Below is a small trained network, with its code and all its weights. Each question gives an input and a class and asks what happens when units are switched off, that is, made to give their printed mean instead of their output.

import numpy as np


def w(rows, s, z=0):
    codes = np.array(rows[::2]) - 128.0
    scale = np.full(codes.shape[1], s)
    scale[-1] = z or s
    return codes * scale


def f(y):
    return np.maximum(y, 0)


def log_softmax(a):
    a = a - a.max(-1, keepdims=True)
    return a - np.log(np.exp(a).sum(-1, keepdims=True))


def net(x, mask):
    res = np.array(x, float).reshape(1, 2) / 4 @ E
    y = f(res @ A[0][:, :-1].T + A[0][:, -1])
    res = res + np.where(mask, y, B[0][:, -1]) @ B[0][:, :-1]
    return log_softmax(res[-1] @ U[:, :-1].T + U[:, -1])


A, B = {}, {}
E = w([
[250,145,69,205],'x0',
[129,122,229,205],'x1',
],0.011)
A[0] = w([
[141,155,175,136,96],'N1',
[157,130,187,178,76],'N2',
[66,67,200,66,121],'N3',
[125,114,9,42,95],'N4',
[97,111,194,180,73],'N5',
[133,103,92,94,105],'N6',
[148,108,119,125,246],'N7',
[61,145,144,114,72],'N8',
[145,92,250,203,149],'N9',
[111,125,143,110,225],'N10',
[219,96,97,201,101],'N11',
],0.017,0.011)
B[0] = w([
[128,94,145,110,151],'N1',
[132,108,141,66,178],'N2',
[229,210,135,128,210],'N3',
[110,73,137,21,217],'N4',
[134,88,139,56,178],'N5',
[129,111,163,90,154],'N6',
[3,142,17,223,202],'N7',
[185,188,166,108,160],'N8',
[71,78,93,73,249],'N9',
[47,172,55,199,186],'N10',
[215,245,162,110,227],'N11',
],0.026,0.018)
U = w([
[71,70,110,2,147],'0',
[185,182,117,102,142],'1',
[26,129,59,171,255],'2',
[158,95,141,145,82],'3',
[125,59,111,164,75],'4',
[134,108,164,134,74],'5',
[114,104,167,138,79],'6',
[92,60,138,100,81],'7',
],0.015,0.0059)

Each question gives the input, the list of numbers given to net, and the class t.
The units are the neurons (one row each of A and B). Each row of codes is followed by its name. A weight is (code - 128) times the scale printed after its matrix; where a second scale follows, it is the last column's (A, B and U).
mask holds one flag per neuron, in row order. A switched-off neuron (its flag False) gives its mean, the last column of its row in B, instead of its output. The means were averaged over made-up inputs and are rounded, as every weight is.
A unit's drop is (log p(t) with every unit on - log p(t) with that unit switched off) / (log p(t) with every unit on - log p(t) with every unit switched off).
The circuit of an input: a set's keep is (log p(t) with only the set's units on - log p(t) with every unit switched off) / (log p(t) with every unit on - log p(t) with every unit switched off). Starting from all 11 units, units are removed one at a time, each time the one whose removal leaves the highest keep (on an exact tie, the one counted first), for as long as the keep stays at least 0.8.
units of the circuit, in order: the units of the circuit, biggest drop first
unit that matters most: the unit with the biggest drop
top k neurons: the k neurons with the biggest drops, biggest first
drop of u: that unit's drop, to one decimal
input [2,2], class 2: unit that matters most -> N4
input [3,2], class 2: units of the circuit, in order -> [N3 N4]
input [-3,3], class 2: top 2 neurons -> [N11 N4]
input [8,-6], class 1: top 2 neurons -> [N11 N9]
input [-7,-6], class 1: top 3 neurons -> [N3 N9 N8]
input [-3,-3], class 2: top 2 neurons -> [N11 N9]
input [4,0], class 1: top 3 neurons -> [N11 N9 N10]
input [-4,-2], class 1: top 2 neurons -> [N3 N9]
input [-1,3], class 2: drop of N4 -> 0.9
input [-2,-3], class 2: drop of N9 -> 0.3
input [5,2], class 1: drop of N11 -> 5.3
